Here is a tiny trained network, its code and every weight. The questions are about switching its units off for an input and a target symbol, where a switched-off unit gives its printed mean instead of its output.

import numpy as np


def w(rows, s, z=0):
    codes = np.array(rows[::2]) - 128.0
    scale = np.full(codes.shape[1], s)
    scale[-1] = z or s
    return codes * scale


def norm(h):
    return h / np.sqrt((h * h).mean(-1, keepdims=True) + 1e-5)


def f(y):
    return y / 2 * (1 + np.tanh(0.7978845608 * (y + 0.044715 * y**3)))


def softmax(a):
    e = np.exp(a - a.max(-1, keepdims=True))
    return e / e.sum(-1, keepdims=True)


def log_softmax(a):
    a = a - a.max(-1, keepdims=True)
    return a - np.log(np.exp(a).sum(-1, keepdims=True))


def net(x, mask):
    ids = ['ΛΞαγδεηθμπσψω'.index(c) for c in x.split()]
    T = len(ids)
    res = E[ids] + P[:T]
    u = 0
    for l in range(3):
        r = norm(res)
        for j in range(3):
            rows = slice(2 * j, 2 * j + 2)
            q, k, v = (r @ M[l][rows].T for M in (Q, K, V))
            z = softmax(np.where(np.tri(T) > 0, q @ k.T / 2**0.5, -1e9)) @ v
            o = O[l][rows]
            res = res + np.where(mask[u + j], z, o[:, -1]) @ o[:, :-1]
        u += 3
        y = f(norm(res) @ A[l][:, :-1].T + A[l][:, -1])
        res = res + np.where(mask[u : u + 4], y, B[l][:, -1]) @ B[l][:, :-1]
        u += 4
    return log_softmax(norm(res)[-1] @ U[:, :-1].T + U[:, -1])


Q, K, V, O, A, B = {}, {}, {}, {}, {}, {}
E = w([
[107,132,87,63,154],'Λ',
[54,119,118,132,138],'Ξ',
[202,146,139,189,188],'α',
[120,188,133,68,178],'γ',
[163,209,117,113,147],'δ',
[4,112,154,98,206],'ε',
[49,165,120,212,59],'η',
[162,164,110,63,104],'θ',
[198,190,176,146,180],'μ',
[126,137,148,236,111],'π',
[173,105,91,238,190],'σ',
[247,87,126,136,99],'ψ',
[178,97,135,145,63],'ω',
],0.017)
P = w([
[129,159,122,117,29],'0',
[122,145,59,80,92],'1',
[93,109,63,69,157],'2',
[104,137,88,82,159],'3',
[127,160,96,115,154],'4',
[130,186,163,94,145],'5',
[148,197,195,142,151],'6',
[141,228,204,155,141],'7',
[90,253,198,122,157],'8',
],0.0061)
Q[0] = w([
[125,141,36,123,80],'L0H1',
[176,128,120,155,94],'L0H1',
[133,180,101,138,104],'L0H2',
[254,101,69,62,111],'L0H2',
[91,68,170,97,223],'L0H3',
[221,159,31,194,171],'L0H3',
],0.0085)
K[0] = w([
[191,191,111,119,94],'L0H1',
[181,50,170,121,157],'L0H1',
[133,131,62,137,254],'L0H2',
[87,163,138,178,173],'L0H2',
[78,126,113,73,151],'L0H3',
[202,130,72,153,149],'L0H3',
],0.0088)
V[0] = w([
[143,62,165,158,142],'L0H1',
[43,205,203,156,174],'L0H1',
[81,186,112,168,214],'L0H2',
[136,236,101,1,96],'L0H2',
[165,175,97,217,111],'L0H3',
[164,138,222,144,37],'L0H3',
],0.0058)
O[0] = w([
[106,128,102,108,182,65],'L0H1',
[209,179,159,203,123,186],'L0H1',
[60,31,232,28,159,183],'L0H2',
[175,129,143,134,67,254],'L0H2',
[5,28,241,3,192,176],'L0H3',
[103,127,93,8,209,123],'L0H3',
],0.0043,0.0037)
A[0] = w([
[8,131,215,177,160,210],'L0N1',
[118,153,48,253,176,120],'L0N2',
[181,156,27,132,229,253],'L0N3',
[189,122,154,47,227,161],'L0N4',
],0.0058,0.0017)
B[0] = w([
[198,128,2,175,25,233],'L0N1',
[95,214,177,137,140,173],'L0N2',
[119,145,210,39,165,186],'L0N3',
[87,168,94,136,173,252],'L0N4',
],0.0075,0.0039)
Q[1] = w([
[112,219,222,141,170],'L1H1',
[178,78,226,82,125],'L1H1',
[131,237,173,106,143],'L1H2',
[119,167,94,115,153],'L1H2',
[90,168,175,103,179],'L1H3',
[72,18,65,208,2],'L1H3',
],0.0098)
K[1] = w([
[208,179,114,189,141],'L1H1',
[149,85,206,121,73],'L1H1',
[145,115,218,151,122],'L1H2',
[120,121,136,131,90],'L1H2',
[139,83,115,85,115],'L1H3',
[114,160,2,116,116],'L1H3',
],0.0089)
V[1] = w([
[201,178,113,178,150],'L1H1',
[67,176,92,115,171],'L1H1',
[160,22,119,96,153],'L1H2',
[184,27,140,161,117],'L1H2',
[2,192,174,172,129],'L1H3',
[222,135,139,181,176],'L1H3',
],0.0078)
O[1] = w([
[79,110,7,76,158,231],'L1H1',
[236,126,27,122,99,164],'L1H1',
[139,63,136,134,98,10],'L1H2',
[41,142,254,167,209,4],'L1H2',
[137,225,103,139,102,117],'L1H3',
[142,70,83,103,236,202],'L1H3',
],0.0075,0.0036)
A[1] = w([
[185,187,1,115,154,148],'L1N1',
[102,49,122,53,42,248],'L1N2',
[87,134,122,165,132,219],'L1N3',
[158,239,66,175,52,51],'L1N4',
],0.0079,0.0014)
B[1] = w([
[94,172,152,140,59,255],'L1N1',
[101,193,130,126,147,148],'L1N2',
[83,135,103,112,12,131],'L1N3',
[158,48,73,145,149,212],'L1N4',
],0.011,0.0097)
Q[2] = w([
[110,143,111,206,125],'L2H1',
[92,145,206,182,62],'L2H1',
[95,238,46,72,155],'L2H2',
[183,230,104,143,199],'L2H2',
[131,196,240,149,149],'L2H3',
[254,137,13,162,88],'L2H3',
],0.0082)
K[2] = w([
[49,116,88,123,74],'L2H1',
[31,160,172,113,16],'L2H1',
[228,186,168,227,159],'L2H2',
[213,130,103,217,147],'L2H2',
[85,234,254,120,141],'L2H3',
[211,133,105,60,151],'L2H3',
],0.0099)
V[2] = w([
[197,104,183,94,113],'L2H1',
[133,149,130,167,120],'L2H1',
[180,221,212,146,144],'L2H2',
[8,244,102,130,145],'L2H2',
[111,133,141,138,129],'L2H3',
[137,166,225,117,73],'L2H3',
],0.011)
O[2] = w([
[219,80,65,112,186,105],'L2H1',
[151,200,203,95,154,127],'L2H1',
[197,162,216,157,115,170],'L2H2',
[123,63,204,194,133,254],'L2H2',
[36,169,134,94,87,114],'L2H3',
[30,21,171,1,107,129],'L2H3',
],0.008,0.0075)
A[2] = w([
[204,35,131,251,46,5],'L2N1',
[121,104,173,157,142,164],'L2N2',
[149,3,193,80,208,171],'L2N3',
[214,129,39,75,206,182],'L2N4',
],0.0064,0.0023)
B[2] = w([
[57,145,103,137,96,249],'L2N1',
[135,82,138,95,61,153],'L2N2',
[144,2,66,144,111,251],'L2N3',
[156,102,93,154,211,229],'L2N4',
],0.0093,0.0025)
U = w([
[110,92,70,180,47,210],'Λ',
[153,115,99,169,75,106],'Ξ',
[151,127,123,160,126,59],'α',
[201,126,103,98,89,9],'γ',
[210,127,104,88,88,4],'δ',
[148,139,115,102,127,37],'ε',
[143,124,129,106,121,20],'η',
[195,152,103,12,57,129],'θ',
[254,171,205,80,117,189],'μ',
[69,180,110,78,200,134],'π',
[41,155,241,193,142,59],'σ',
[213,44,61,111,188,190],'ψ',
[66,26,185,75,103,231],'ω',
],0.0089,0.0029)

Each question gives the input, a string of symbols that net reads in full, and the target symbol t.
The units are the heads (2 rows each of Q, K, V and O) and the neurons (one row each of A and B). Each row of codes is followed by its name. A weight is (code - 128) times the scale printed after its matrix; where a second scale follows, it is the last column's (O, A, B and U).
mask holds one flag per unit, layer by layer, with each layer's heads first. A switched-off unit (its flag False) gives its mean, the last column of its rows in O or B, instead of its output. The means were averaged over made-up inputs and are rounded, as every weight is.
A unit's drop is (log p(t) with every unit on - log p(t) with that unit switched off) / (log p(t) with every unit on - log p(t) with every unit switched off).
The circuit of an input: a set's keep is (log p(t) with only the set's units on - log p(t) with every unit switched off) / (log p(t) with every unit on - log p(t) with every unit switched off). Starting from the 12 units with the biggest drops (on a tie, the unit counted first), units are removed one at a time, each time the one whose removal leaves the highest keep (on an exact tie, the one counted first), for as long as the keep stays at least 0.8.
units of the circuit, in order: the units of the circuit, biggest drop first
unit that matters most: the unit with the biggest drop
top k neurons: the k neurons with the biggest drops, biggest first
k most important neurons of layer l: the k neurons of layer l with the biggest drops, biggest first
heads that matter: for each layer, one digit per head in row order, 1 if its drop is at least 0.15 and else 0, layers parted by /
input Λ ε π ψ μ ω Ξ Ξ μ, target ω: heads that matter	000 / 101 / 001
input γ γ Ξ π ω δ, target ω: units of the circuit, in order	(L2H3; L0N1; L1H2)
input ε ω ε ψ, target ω: units of the circuit, in order	(L1H1; L0N1; L2H3)
input α μ δ, target μ: 2 most important neurons of layer 1	(L1N4; L1N1)
input γ μ γ σ σ μ, target σ: unit that matters most	L1N4
input μ ω γ α ω γ, target ω: heads that matter	000 / 100 / 001
input ε μ ε Λ, target μ: units of the circuit, in order	(L0N1; L2H2)
input δ μ σ ψ γ μ Ξ θ γ, target μ: heads that matter	101 / 000 / 010
input ω θ ω μ, target ω: top 3 neurons	(L1N4; L1N2; L0N4)
input μ ε μ π ε γ π α, target π: top 3 neurons	(L1N4; L0N1; L0N4)
input ω δ α, target ω: 2 most important neurons of layer 1	(L1N4; L1N2)
input δ π δ μ, target π: units of the circuit, in order	(L0N1; L1N4; L2H2; L1H1)
input γ δ μ μ μ α, target μ: units of the circuit, in order	(L2H2; L0N3)
input ε δ ψ γ, target ψ: top 2 neurons	(L0N1; L1N1)
input α ψ η μ, target ψ: units of the circuit, in order	(L1H3)
input Λ ε ψ θ, target ψ: heads that matter	000 / 001 / 100
input θ ω ε Λ, target ω: heads that matter	000 / 111 / 001
input θ Ξ α γ π μ, target π: top 2 neurons	(L1N4; L0N4)
input γ θ ω θ σ, target ω: heads that matter	000 / 100 / 001
input Ξ η ω σ σ Ξ μ, target σ: top 2 neurons	(L0N2; L1N4)
input σ μ δ, target σ: heads that matter	001 / 000 / 010
input μ ε ε α μ ω Λ, target ω: unit that matters most	L0N1
input Ξ μ μ θ, target μ: units of the circuit, in order	(L0N1; L2H2)
input θ π η ω γ γ, target ω: heads that matter	000 / 101 / 001
input Ξ α θ μ α, target μ: 3 most important neurons of layer 0	(L0N4; L0N3; L0N1)
input Λ ε π γ σ π ψ α, target ψ: top 2 neurons	(L1N1; L0N1)
